Below are the code and all the weights of a small trained network. Each question names an input and a target symbol and asks about switching units off, where a switched-off unit gives its printed mean instead of its output.

import numpy as np


def w(rows, s, z=0):
    codes = np.array(rows[::2]) - 128.0
    scale = np.full(codes.shape[1], s)
    scale[-1] = z or s
    return codes * scale


def norm(h):
    return h / np.sqrt((h * h).mean(-1, keepdims=True) + 1e-5)


def f(y):
    return y / 2 * (1 + np.tanh(0.7978845608 * (y + 0.044715 * y**3)))


def softmax(a):
    e = np.exp(a - a.max(-1, keepdims=True))
    return e / e.sum(-1, keepdims=True)


def log_softmax(a):
    a = a - a.max(-1, keepdims=True)
    return a - np.log(np.exp(a).sum(-1, keepdims=True))


def net(x, mask):
    ids = ['εζμπστφψω'.index(c) for c in x.split()]
    T = len(ids)
    res = E[ids] + P[:T]
    u = 0
    for l in range(2):
        q, k, v = (norm(res) @ M[l].T for M in (Q, K, V))
        z = softmax(np.where(np.tri(T) > 0, q @ k.T / 3**0.5, -1e9)) @ v
        res = res + np.where(mask[u], z, O[l][:, -1]) @ O[l][:, :-1]
        u += 1
        y = f(norm(res) @ A[l][:, :-1].T + A[l][:, -1])
        res = res + np.where(mask[u : u + 8], y, B[l][:, -1]) @ B[l][:, :-1]
        u += 8
    return log_softmax(norm(res)[-1] @ U[:, :-1].T + U[:, -1])


Q, K, V, O, A, B = {}, {}, {}, {}, {}, {}
E = w([
[105,102,120,143,151,226,168,71,144,160,98],'ε',
[100,135,120,101,59,143,98,115,206,74,122],'ζ',
[160,132,247,105,125,109,72,190,135,118,184],'μ',
[105,147,94,129,151,136,79,140,195,192,91],'π',
[111,118,180,164,140,128,113,50,195,74,36],'σ',
[225,111,71,169,72,173,149,202,123,153,146],'τ',
[117,85,167,98,95,142,134,160,193,144,64],'φ',
[40,201,127,82,100,39,134,187,91,122,67],'ψ',
[108,178,193,232,159,90,75,170,114,132,39],'ω',
],0.013)
P = w([
[169,113,112,133,114,54,136,99,98,139,154],'0',
[140,172,60,87,136,185,122,96,145,163,170],'1',
[114,185,173,125,180,97,175,113,211,13,107],'2',
[71,65,145,173,86,83,90,85,147,182,126],'3',
[154,182,98,73,128,207,80,121,123,151,117],'4',
[82,148,167,140,196,163,221,141,168,62,125],'5',
[35,71,138,161,80,108,62,89,141,181,122],'6',
[150,155,82,62,130,238,60,153,108,134,100],'7',
[59,144,138,178,160,189,201,193,129,102,121],'8',
[5,81,145,163,85,144,53,118,119,168,112],'9',
[138,137,58,69,139,245,43,165,107,122,89],'10',
],0.016)
Q[0] = w([
[148,151,2,148,148,154,229,105,137,131,132],'L0H0',
[194,135,154,50,180,188,125,159,85,135,191],'L0H0',
[155,210,95,125,153,172,105,151,122,82,45],'L0H0',
],0.0098)
K[0] = w([
[35,174,137,211,88,199,208,179,227,122,99],'L0H0',
[58,120,163,111,93,174,29,232,161,98,203],'L0H0',
[2,113,110,139,111,203,39,180,125,66,28],'L0H0',
],0.0077)
V[0] = w([
[155,124,251,121,139,115,48,171,91,43,238],'L0H0',
[124,235,33,254,157,97,96,81,85,127,186],'L0H0',
[226,156,162,170,216,94,62,210,213,228,115],'L0H0',
],0.0055)
O[0] = w([
[88,155,29,190,128,137,150,109,119,124,204,4],'L0H0',
[164,131,125,90,124,117,117,126,2,66,171,136],'L0H0',
[147,65,90,174,201,115,55,141,115,96,130,198],'L0H0',
],0.01,0.0038)
A[0] = w([
[132,159,101,187,178,122,192,176,85,91,174,2],'L0N0',
[144,177,113,89,103,158,135,129,200,83,153,65],'L0N1',
[107,191,134,86,134,189,154,122,116,147,173,75],'L0N2',
[98,134,97,170,164,99,145,109,107,120,212,102],'L0N3',
[97,149,71,176,201,168,224,151,170,93,139,154],'L0N4',
[83,196,195,92,217,126,180,143,158,4,116,65],'L0N5',
[151,140,103,131,138,159,194,187,125,109,124,161],'L0N6',
[111,148,60,154,155,151,126,165,148,148,132,108],'L0N7',
],0.013,0.0091)
B[0] = w([
[102,26,114,41,101,75,219,135,171,186,85,148],'L0N0',
[120,142,119,81,89,180,117,100,146,56,165,170],'L0N1',
[69,95,28,115,92,147,157,132,60,67,104,148],'L0N2',
[93,115,148,148,137,103,137,209,193,90,161,146],'L0N3',
[95,60,172,66,175,176,167,219,141,73,111,240],'L0N4',
[122,234,151,248,177,216,108,121,158,95,166,254],'L0N5',
[143,162,163,150,171,208,153,138,132,107,131,211],'L0N6',
[156,103,184,90,138,158,88,155,156,123,137,175],'L0N7',
],0.013,0.008)
Q[1] = w([
[86,20,189,116,86,153,136,144,88,130,128],'L1H0',
[2,94,191,233,47,76,77,85,121,151,155],'L1H0',
[249,147,78,114,144,180,177,108,64,159,165],'L1H0',
],0.0094)
K[1] = w([
[124,104,170,73,158,68,175,136,117,128,107],'L1H0',
[254,180,69,130,137,21,215,30,168,107,176],'L1H0',
[66,106,143,153,45,173,12,143,53,150,148],'L1H0',
],0.0082)
V[1] = w([
[35,99,175,160,215,146,141,1,149,97,91],'L1H0',
[16,199,136,12,169,78,84,77,138,111,173],'L1H0',
[82,195,155,157,192,67,107,197,135,238,83],'L1H0',
],0.0078)
O[1] = w([
[85,33,69,69,150,129,162,98,110,128,81,86],'L1H0',
[119,130,129,69,155,5,84,170,136,124,112,1],'L1H0',
[138,116,78,149,59,102,105,138,161,93,61,64],'L1H0',
],0.016,0.0047)
A[1] = w([
[120,112,162,192,175,104,105,141,80,108,104,129],'L1N0',
[164,108,216,67,82,134,194,154,177,184,97,41],'L1N1',
[181,178,137,69,192,151,149,59,128,77,111,101],'L1N2',
[142,114,135,128,147,127,113,158,42,84,143,120],'L1N3',
[111,173,55,114,110,166,144,189,121,98,62,101],'L1N4',
[103,133,81,245,108,102,119,127,115,76,154,3],'L1N5',
[133,84,62,47,153,148,125,81,105,199,134,93],'L1N6',
[105,74,92,140,98,110,151,108,115,115,104,130],'L1N7',
],0.013,0.012)
B[1] = w([
[124,126,70,87,134,163,119,101,91,103,147,210],'L1N0',
[85,76,247,106,101,146,113,85,81,84,128,194],'L1N1',
[87,100,115,180,96,92,138,120,164,171,106,248],'L1N2',
[135,94,118,156,171,153,100,70,137,140,154,179],'L1N3',
[127,123,168,82,196,147,91,114,154,168,180,252],'L1N4',
[40,187,119,17,8,140,188,109,172,142,155,135],'L1N5',
[193,155,112,126,123,161,138,192,113,123,118,208],'L1N6',
[132,181,113,134,167,127,177,98,126,154,180,149],'L1N7',
],0.016,0.0048)
U = w([
[201,158,115,121,107,56,63,205,128,110,53,253],'ε',
[167,2,60,164,175,115,60,56,64,58,164,95],'ζ',
[192,223,191,220,145,212,120,132,142,84,154,121],'μ',
[78,140,170,92,225,49,127,92,155,236,231,66],'π',
[153,82,91,94,179,132,254,189,57,143,72,240],'σ',
[65,33,112,195,196,103,150,241,170,39,173,123],'τ',
[87,135,56,47,28,147,133,96,151,73,192,62],'φ',
[126,36,247,90,91,128,137,99,74,85,65,104],'ψ',
[92,30,101,202,129,101,150,63,223,240,117,94],'ω',
],0.0053,0.0032)

Each question gives the input, a string of symbols that net reads in full, and the target symbol t.
The units are the heads (3 rows each of Q, K, V and O) and the neurons (one row each of A and B). Each row of codes is followed by its name. A weight is (code - 128) times the scale printed after its matrix; where a second scale follows, it is the last column's (O, A, B and U).
mask holds one flag per unit, layer by layer, with each layer's heads first. A switched-off unit (its flag False) gives its mean, the last column of its rows in O or B, instead of its output. The means were averaged over made-up inputs and are rounded, as every weight is.
A unit's drop is (log p(t) with every unit on - log p(t) with that unit switched off) / (log p(t) with every unit on - log p(t) with every unit switched off).
The circuit of an input: a set's keep is (log p(t) with only the set's units on - log p(t) with every unit switched off) / (log p(t) with every unit on - log p(t) with every unit switched off). Starting from the 12 units with the biggest drops (on a tie, the unit counted first), units are removed one at a time, each time the one whose removal leaves the highest keep (on an exact tie, the one counted first), for as long as the keep stays at least 0.8.
units of the circuit, in order: the units of the circuit, biggest drop first
unit that matters most: the unit with the biggest drop
k most important neurons: the k neurons with the biggest drops, biggest first
k most important neurons of layer l: the k neurons of layer l with the biggest drops, biggest first
input ε μ ε σ, target ψ: unit that matters most : L0H0
input μ π π π π τ τ τ π π, target τ: units of the circuit, in order : (L0H0; L0N3; L0N4)
input ω τ φ μ, target φ: 2 most important neurons : (L1N5; L0N4)
input τ τ ε π ψ τ φ, target μ: units of the circuit, in order : (L1H0; L0N4)
input ψ τ μ ε τ ε ε, target ε: units of the circuit, in order : (L1H0; L0N5; L0N4)
input ω τ σ τ μ π τ π φ τ, target φ: 2 most important neurons of layer 0 : (L0N4; L0N6)
input ζ φ π φ τ τ ζ ε σ ζ ζ, target φ: 3 most important neurons : (L0N1; L0N4; L0N5)
input ε ζ ε τ π φ τ π σ π, target ψ: 2 most important neurons : (L0N5; L1N1)
input φ ψ φ ω ψ ε τ σ, target ω: 3 most important neurons : (L1N2; L0N4; L0N2)
input π ε τ ε φ ζ ε ε, target σ: units of the circuit, in order : (L1H0; L1N6)
input ε ψ π ε φ π φ σ ε ω, target ψ: units of the circuit, in order : (L0H0; L0N5)
input ω σ π τ, target φ: units of the circuit, in order : (L1N5; L0H0; L0N4)
input τ τ π φ φ, target ψ: units of the circuit, in order : (L0N5; L1N1)
input π π τ ε τ, target σ: units of the circuit, in order : (L1H0)
input ε ε ε τ τ φ ζ, target ψ: units of the circuit, in order : (L0H0; L0N5)
input ω μ ε τ ζ π τ τ ω φ ψ, target π: 2 most important neurons : (L1N4; L0N4)
input ε μ τ τ π ζ φ, target ψ: units of the circuit, in order : (L0H0; L1N1)
input σ ω σ ψ π, target ε: units of the circuit, in order : (L0N5; L1H0; L0N4)
input σ φ τ σ ζ τ ω ζ ψ σ, target σ: 2 most important neurons : (L1N6; L0N5)
input ε π π τ φ ω ε, target ψ: unit that matters most : L0H0
input ε ζ ε μ, target ψ: units of the circuit, in order : (L0H0; L1N1)
input ε τ σ τ π σ τ ζ, target φ: 4 most important neurons : (L0N1; L0N5; L0N4; L0N6)
input τ φ μ μ ω τ ε τ, target σ: 2 most important neurons : (L0N5; L1N6)
